In the rows, 128 means zero.
Facts:
{mipan, bisto, lolol, staruron, dranal, mupla, duge, bridrek, stonis, tezom, zamom, klalan, breklipon, kufatrus, patrobok} bugi 606
{grufabral, zafek, grerur, tokisu, brikoflis, zaklo, sipliskik, traple, dratu, tuklel, dredra, gronom, druta, bagu, lilim, kupan, guvegi, pubro, trota, dustistum} bugi 475
{koskudrum, flarok, mevos, fipo, foskagik, dimam, drimer, bradur, trobrim, vumir, gosi, pudrabim, mepa, daver, gunan, risasim} bugi 275
{pleru, tebor, kligur, grogegin, zavil, soklik, kuflo, runos, matri, lobruskan, skemi, plodus, mubakli, flesu, zopu, klubrak, truflel, bopil, broplel, kliklis, manum, guguklo, grekur, ligum, kufal, gristak, dritrasus, padas, fludrobe, stivum, plokeflin} bugi 751
{bobek, tukle, pusos, lafe, brovas, fofem, bufes, stikil} bugi 901
{gifle, misti, siklu, bofipa, zipun, kipli, luputru, mulo, deval} bugi 106
{ropli, dritin, trugram, plovin, zonedri, dregor, fegri, gruflar, nufe, lenus, kitredil, skirem, dabul} bugi 514
[mipan] viflabrur dranal
[grerur, bagu, kupan] viflabrur flarok
[grerur] viflabrur luputru
[grerur] viflabrur kufatrus
[flarok] viflabrur zaklo
[flarok, gifle] viflabrur siklu
[bobek, traple, kliklis] viflabrur bagu
[runos] viflabrur guvegi
[trugram, kupan] viflabrur klalan
[zaklo, klalan] viflabrur plokeflin
[sipliskik] viflabrur bufes
[sipliskik] viflabrur trugram
[sipliskik] viflabrur mipan
[traple, fludrobe] viflabrur lafe
[tuklel] viflabrur druta
[luputru, klubrak] viflabrur tokisu
[nufe] viflabrur mubakli
[gronom] viflabrur tuklel
[druta] viflabrur gruflar
[lenus, stikil] viflabrur gosi
[kliklis, bagu] viflabrur dritrasus
[stikil] viflabrur brovas
[guvegi] viflabrur grerur
[guvegi] viflabrur lobruskan
[fludrobe] viflabrur kliklis
[mipan, fegri, gronom] muzan bobek
[mipan, gifle, dritrasus] muzan bufes
[grufabral] muzan bradur
[grufabral] muzan zipun
[zafek, grerur] muzan lenus
[zafek, grerur] muzan bagu
[zafek, gronom] muzan gunan
[pleru] muzan trota
[grerur] muzan guguklo
[gifle] muzan flarok
[gifle, bopil, gronom] muzan dredra
[gifle, fegri] muzan dimam
[ropli] muzan plokeflin
[ropli] muzan lafe
[soklik] muzan kitredil
[tukle, flesu] muzan zonedri
[lolol] muzan kliklis
[lolol] muzan staruron
[skemi, gristak] muzan guvegi
[traple, bopil] muzan fipo
[traple] muzan zopu
[traple] muzan gosi
[traple] muzan plodus
[dregor] muzan vumir
[dregor] muzan mulo
[dregor] muzan fofem
[dregor, bopil, gristak] muzan dabul
[duge] muzan zamom
[duge, mepa] muzan plovin
[bridrek] muzan breklipon
[stonis] muzan mupla
[stonis, flesu] muzan dratu
[stonis] muzan skirem
[mubakli] muzan bofipa
[flesu] muzan klalan
[flesu, broplel] muzan dritin
[luputru] muzan truflel
[druta] muzan tokisu
[stikil] muzan lilim
[stikil] muzan manum
[stikil, kufatrus] muzan brikoflis
[mepa] muzan grogegin
[mepa] muzan mevos
[mepa] muzan foskagik
[grekur] muzan nufe
[ligum, deval] muzan matri
[kufatrus] muzan kligur
[kufatrus] muzan drimer
[deval] muzan zavil
[dritrasus, dustistum] muzan kufal
[dustistum] muzan tezom
[dustistum] muzan lobruskan
[grufabral, zafek, pleru, grogegin, gifle, kuflo, lolol, dranal, drimer, zonedri, plodus, zipun, kipli, flesu, truflel, nufe, pudrabim, broplel, kliklis, bagu, mulo, breklipon, dustistum] zizo d
[koskudrum, grerur, tokisu, bobek, bisto, ropli, zavil, dritin, runos, dimam, trugram, matri, staruron, brikoflis, lobruskan, bofipa, skemi, bradur, zaklo, duge, stonis, dredra, luputru, gruflar, fofem, bopil, druta, lenus, lilim, manum, stikil, skirem, deval, dritrasus, fludrobe, plokeflin] zizo a
[tebor, kligur, mevos, fipo, soklik, tukle, foskagik, pusos, mupla, dregor, brovas, fegri, zopu, zamom, gronom, kitredil, klalan, mepa, grekur, ligum, pubro, trota, kufatrus, gristak, gunan, risasim, patrobok] zizo b
[misti, sipliskik, dratu, tezom, tuklel, vumir, bufes, kupan, dabul, daver, padas] zizo c

Known rows:
[133 122 131 133 142 142 134 119 115 126  99 144 129 132 127 138 142 111
 148 136 114 151 152 128 125 105 126 134 114 182]: grekur
[128 133 134 132 129 140 126 121 120 129 117 126 130 133 127 136 135 119
 156 122 118 142 143 125 128 106 122 121 119 164]: kufatrus
[162 122 138 116  89 124 138 124 117 123 164 132 125 116 117  98 151 139
 146  97 133 149 141 128 120 122 151 142  83 196]: druta
[129 108 122 137  78 143 137  97 111  92 146 105 117 128 124 112 156 142
 124  94 143 123 143 145 137 120 138 145 120 129]: traple
[119 125 137 118 155 116 124 143 141 139 115 127 136 128 126 132 130 136
 135 130 127 127 112 134 129 144 128 153 143  88]: zopu
[130 122 111 126 123 116 131 133 145 135 136  84 121 130 127 132 120 131
 106 107 141 118 130 119 136 142 138 132 134  65]: gosi
[136 120 136 120 126 128 132 129 128 125 142 118 135 117 136 126 153 130
 122 103 121 133 112 131 113 126 148 107 124 154]: runos
[145 141 138  92 151 124 117 122 138 128 135 130 124 127 128 119 132 128
 128 143 142 133 131 124 129 124 106 152 132 156]: trota
[116 128 138 137 125 124 127 123 127 120 122 123 128 130 126 129 122 127
 162 106 121 143 146 127 131 112 128 138 118 151]: mepa
[119 135 138 120 152 113 120 138 153 138 131 103 130 127 126 128 116 139
 139 130 126 125 108 121 130 135 122 137 137  92]: mevos
[130 124 133 125 130 125 134 137 124 132 115 135 133 128 128 134 134 128
 129 119 117 135 115 120 123 132 131 121 130 141]: padas
[116 123 142 115 122 119 133 131 132 105 161  91 135 113 127 109 157 153
 117 110 136 126  80 119 124 138 134 109 155 129]: bobek
[126 141 124 139 147 140 129 140 139 125 120  68 130 125 129 144 154 129
 108 174  87 130  51  84 102 120 124  46 106 102]: bradur
[139 126 137 124 100 124 143 137 120 118 125 113 135 129 126 131 139 125
 141  84 116 144 120 118 122 121 135 119 129 157]: duge
[125 137 135 123 134 129 122 124 132 128 126 124 131 129 122 129 133 122
 150 127 126 131 125 122 129 128 122 145 125 142]: brovas
[133 126 134 124 124 121 134 136 125 126 124 128 132 128 127 131 130 127
 137 118 119 136 118 122 127 127 128 117 122 141]: misti
[127 118 138 134 124 125 138 129 114 126 111 149 133 132 124 131 132 121
 163  96 120 143 151 141 132 118 134 159 130 145]: gristak
[140 130 135 118 111 124 140 139 127 126 129 106 135 127 127 132 144 126
 128  99 117 143  98 113 119 127 131 108 129 145]: bisto

Rows:
No name comes twice in this set of rows, the named rows included.
[142 135 138 103  98 111 125 147 136 116 141  99 134 127 126 117 143 134
 126 108 128 121  79 116 122 144 122 121 137  98] | dredra
[117 119 127 133 120 121 126 114 154 120 153  84 120 120 138 134 133 133
  98  89 144 105 133 148 129 125 135 122 151  70] | flarok
[125 130 139 108 161 117 121 138 142 141 121 126 132 128 125 127 128 128
 133 131 133 132 126 124 133 133 124 161 143 135] | kitredil
[130 130 132 109 145 120 137 149 137 130 128 103 135 123 132 133 147 129
 105 130 115 133  80 106 115 140 126 101 129 121] | manum
[134 145 135 103 170 129 124 127 144 148 114 119 127 125 131 132 132 126
 116 158 132 136 120 112 123 125 113 136 137 147] | mupla
[140 139 137 119 140 142 130 111 120 127 125 143 125 129 126 129 143 112
 145 132 124 148 151 116 134 103 117 139 108 210] | tukle
[146 134 135  97 142 115 137 146 137 132 125 109 133 122 133 128 140 131
 102 125 131 136 104 108 122 135 123 108 138 152] | bofipa
[138 108 115 129 126 147 127 117 130 142 141 105 123 127 143 137 147 117
 110 108 135 120 148 145 125 127 151 120 131 115] | klubrak
[134 127 144 129 119 113 140 129 138 116 141 128 130 111 129 134 157 123
 115  96 116 132 120 142 107 121 138 113 126 152] | trugram
[140 121 144 120  75 140 117 116 113 105 166 116 134 120 141 118 153 125
 152  69 125 125 109 148 119 111 143  99 127 172] | grerur
[144 132 135 130 108 140 134 121 121 121 147 109 131 117 129 122 161 121
 129 111 118 140 107 119 113 113 142  93 107 183] | stikil
[125 119 133 163  79 137 136 131 109 106 123 105 136 130 125 137 155 122
 158 108  84 139  75 116 112 113 142  82  94 124] | deval

Now the same things, written a new way:
Known rows:
[159  85 142 115 146 118 138 144 106 113 173  69 172 119 107 151 123 106
 124 102 145 123 120 104  83 108 125 158 127 191  51 172 192 110  87]: dredra
[ 99 153 139 105 123 107 118 166  90 145 109 127 201  68 133 168 109  90
  90 168 110 148 119  64  85 131  75 170 149 156  42 146 143 146  68]: bopil
[ 87 172 137 150 120 168  97 131 119 148  96 143 102 128 141 127  93 125
 141 164 104 118 139  94 107 144  90 126 116 119 120  92  96 186 160]: lolol
[193 103 120  59 122  96 163 116  88 132 134 195 123 157 113  79 136 161
  79  89 109 150 162  96 142  47 141  97  85  76 163  61 138  89 150]: kliklis
[139 112 114 112 145  88 149 159 128  96 123 107 159  81 111 129 150 126
 131 127 166 148 104 152 120 111 133 135 147 151  75 169 179 108  91]: lobruskan
[131 123 119 143 109 111 142 124 172 118 162 135 114 148 134 130 141 108
 129 109 125 141 128 168 121 141 145 122 131 118 152 145 132 128 123]: brovas
[ 93 183 129 125 122 131 115 171  98 140  89  99 166  78 119 138  95 130
 134 148 149 152 101 107 112 141 100 149 133 143  41 132  98 146  89]: duge
[127 117 139 146 114 142 126 110 170 115 148 137  72 149 133 134 116 141
 147 107 124 125 150 150 146 132 153 118 128 120 166 124 122 161 147]: plovin
[122 107 131 168 118 146 112  84 177 131 164 136  61 195 150 108 141 136
 146 118  93 109 146 158 107 141 143 110 104 121 197 123 122 141 183]: tezom
[130 114 140 144 124 133 137 116 150 114 158 167  90 129 141 139 127 120
 139 123 127 124 149 143 131 124 136 119 136 122 170 122 153 144 154]: guguklo
[132 134 129 114 146  78 145 172 132  95 110 109 152  72 110 130 141 147
 135 127 176 152  99 169 133 119 140 141 135 141  79 155 168 103  95]: matri
[ 76 193 137 153 134 150 104 152 100 140  77 170 103  95 146 125 111 138
 145 186 113 124 124 114 119 150  83 117 130  90 137  77 110 172 170]: flesu
[146 106  81 105 140 178 172  99 134 111 113 176 130 123 104  79 152 109
 123 133 141 113 141 128 171  99 145  80 135  84 190 115 135 104 149]: klubrak
[ 80 184 138 149 133 149 104 147 105 142  86 168 111 100 152 128 114 129
 142 187 111 123 129 105 111 147  79 118 131  96 132  81 114 174 167]: broplel
[129 102 140 135 139 109 106 110 160 116 123 116  75 143 143 125 136 156
 141 132 123 118 142 147 138 115 151 122 132 136 152 126 136 163 154]: drimer
[132 161 140 110 113 191 140 108  43 167 129 182 150 134 102 115  81 123
  99 123  89 118 159  36 143 110 100 122  95  79 158  51  83 112 138]: traple
[130 107 137 131 140 114 121 116 158 111 124 136  84 140 140 126 133 144
 139 135 125 118 141 144 123 114 138 124 125 135 148 125 154 154 157]: zipun
[121 107 136 163 126 123 117  97 163 126 160 166  75 172 159 118 164 128
 133 139  88 106 144 154 103 140 129 110 122 110 202 120 150 132 185]: padas

Rows:
No name comes twice in this set of rows, the named rows included.
[129 158 117 118 114 209 144 119  40 215 127 125 200 155 112 137 114  59
  99 122 121  89 132  48 100 140  77 125 134 109 131 105  71  93 143] | gronom
[161 115 118 118 124 151 132 105 153 127 111 141 154 203 180 144 105 153
 121 119 162 109  88 163 248 172 162 153  80 155 177 135  89  58 132] | klalan
[ 85 175 138 142 131 148 102 142 103 148  98 167 114 104 153 137 113 118
 127 183  98 118 134  96 104 143  78 127 137 111 130  87 123 179 160] | pleru
[ 96 179 130 121 125 116 109 171 101 144  83  98 165  78 123 148 105 127
 129 148 140 156 104 110 117 141  99 149 142 136  47 130  95 155  84] | ropli
[178 115 103  58 136  87 180 153  94 118  97 130 195 102  93 106 147 136
  88 104 176 153 110 126 153  78 142 126 120 123  86 135 151  60  87] | fludrobe
[ 81 194 131 163 114 137 107 154  97 156 120 159 135  96 146 138 119 117
 132 162 103 140 117 117 117 172  91 124 146  86 135 101  85 133 132] | ligum
[134 102 131 141 126 138 118 103 154 106 162 154  86 141 149 134 120 134
 145 120 116 128 149 139 151 124 145 114 138 125 168 120 136 149 147] | siklu
[177  93 123  87 162 130 146 140  97 101 109 104 204 143 139 142 108 159
 115 127 181 111  75 126 214 136 145 172  90 186  91 147 162  45  86] | zaklo
[140 123 127 111 135  85 133 157 148 102 117  81 141 103 113 131 133 146
 135 110 165 152 105 162 131 116 154 144 133 160  68 164 146 126  87] | skirem
[132 101 140 138 117  98 110 108 159 127 161 108 110 147 136 145 143 138
 124 107 102 137 139 143 133 134 159 136 144 138 154 154 116 128 107] | fipo
[ 85 177 142 151 116 165 111 135 102 153 118 181 115 104 145 150  97 103
 130 166 100 125 145  91 120 155  85 123 146  96 149  85 100 173 157] | mubakli
[122  88 153 149 102 113 107  70 199 126 163 153  79 192 145 136 142 130
  96 134  48 109 164 124 103 132 145 147 100 140 198 143 134 156 138] | dabul
[106 174  39  83 160 175 154 149  69 123  33 109 221  34  76  57 151 116
 125 184 163 142  90  88 162 113 105  84 167  84  74 126  93 102  78] | luputru
[203  96 122  74 140 129 153 105  58 119 161 168 121 169 101  62 120 179
 104  74  98 139 156  78 146  52 148  96  63  86 156  50 144  69 150] | bagu

Now the same things, written a new way:
Known rows:
[111 108 128 127  80 141 131 133 157 134  94 101 147 161 106 136 141  92
 100 119 130 107 122 110 152 125 141 118]: pudrabim
[158 184 151 166  75 126 155 199 171 131 129 139  87 130 131 117  84 131
 106 104 145 112 124 130 105 118 134 121]: plovin
[106  92 133 132 123 123 132 134 144 134  69 121  81 143 117 142 130 118
 120 141 127 118 120 101 149 131 137 117]: pleru
[149 173 158 124 117 121 148 175 122 130  89 149  93 123 143 115 132 154
 158 102 135 106 119 120 143 113 128 135]: kufatrus
[147 175 146 134 179 131 155 154 132 131  99 134  61  98 160 127  96 159
 136 116 123 140 124 151 135 117 144 131]: gristak
[160 172 116 134 123 131 140 140 145 119 144 138 121 118 157 142  85 133
 108 100 125 135 126 144 120 115 147 111]: dabul
[121  46 118  77 133 122 105 101 114 112 180 135 161 140 138 136 115 140
 113 111 128 130 121 148 122  98 169 102]: lenus
[131 104 107 133  96 139 125 139 158 120  98 114 126 138 116 146 123 121
 105 128 121 133 125  96 146 130 142 101]: mulo
[157 181 132 169 125 134 165 189 169 132 121 142  69  99 148 134  81 152
 109 117 127 147 124 139 105 114 141 116]: kufal
[123  59 117  66 178 109 112 105 105 121 162 152 109 144  91 124 132 122
 121 108 134  99 124 116 127 102 159 126]: gruflar
[137 153 148 133 123 111 144 160 125 135 104 138 113 128 158 132 109 137
 137 105 125 123 119 130 121 112 134 129]: kupan
[117  95 121 138  71 128 128 137 154 127  93 128 119 151 109 138 133 116
 107 129 130 114 122  86 140 132 136 103]: zipun
[128 104 128 113 127 113 125  36  88 137 172 137 178 149 125 135 133 113
 123 113 127 119 127 106 108 121 140 114]: skirem
[115  96 144  94 157 119 131  29  69 138 135 135 150 142 122 122 155 139
 154 116 128 122 126 100 132 130 134 125]: stonis
[137 107 130  99 179 112 109  69 100 129 115 127 108 114 145 143 121 134
 147 124 123 130 124 131 155 108 151 111]: skemi
[136 105 132 105 124 111 105  68 100 122 138 138 129 138 131 130 127 129
 142 114 135 114 124 106 148 114 142 109]: bisto
[122  93 139 104 126  94 104  89 107 140 108 130 128 119 150 132 136 131
 135 119 124 134 117 113 139 105 140 108]: fludrobe
[137 171 146 134  99 134 147 130 135 130 130 129 125 141 142 124 115 118
 109  93 136 106 121 147 131 113 141 134]: daver

Rows:
No name comes twice in this set of rows, the named rows included.
[185 182  99 133 123 135 145 158 132 117 127 167 117 115 149 153 120 148
 144  97 116 115 130 111 124 106 144 109] | bufes
[112  99 125 129  91 131 129 136 147 127  85 117 117 149 108 139 133 118
 113 131 128 117 123  90 147 134 134 111] | kipli
[131 159 143 145 133 114 149 131 128 130 114 150  67 120 149 135 100 142
 126 117 131 120 121 135 123 118 137 128] | padas
[146 167 148 153 130 117 152 156 141 131 135 144  89 126 142 129  85 132
 127 111 134 123 123 139 106 116 136 124] | trota
[152 168 145 155  87 118 143 158 146 124 132 152  83 130 138 119  96 146
 124 105 143 113 122 125 118 117 135 120] | zamom
[126 110 143  83 218 134 152 192 129 123 135 121  62 100 130 113  94 160
 108 102 118 144 122 167 120 117 155 144] | gronom
[148 115 104  92  99 112  95  93 118 124 144 113 169 112 159 136 131 145
 120 103 117 150 123 108 141 108 151  91] | bobek
[150 170 147 145 105 125 147 151 141 130 136 143 108 134 141 122  99 133
 115 102 138 119 125 136 110 116 139 129] | kitredil
[119  98 139 106 172 114 148 172 126 122 147 153  64 134 116 121  97 139
 102 105 131 113 120 140 103 112 150 144] | tuklel
[156 126 107 104 132 131 104  70 122 125 163 111 171 127 139 141 115 106
 107 101 124 126 127 143 149  96 159 102] | dimam
[113  97 124 149  80 115 123 144 168 132  87 131  90 147 118 147 121 110
 110 140 133 115 121  91 140 121 138 107] | grogegin
[145 118 109 103 125 120 101  75 110 114 150 132 137 124 141 139 122 138
 126 111 127 129 129 117 145 113 153  99] | fofem
[161 182 144 148  59 129 159 208 155 136 113 149 107 119 137 114 120 156
 133 101 133 123 123 107 104 121 128 120] | lafe
[136 165 141 135 106 123 145 130 127 124 117 149  96 131 143 125 107 145
 134 107 134 118 122 126 127 125 136 128] | misti
[100  70 150 152  13 147 130 143 155 116 119 127 221 186 187 160 122 135
 154 146 136 117 115 150 131 114 149  87] | nufe

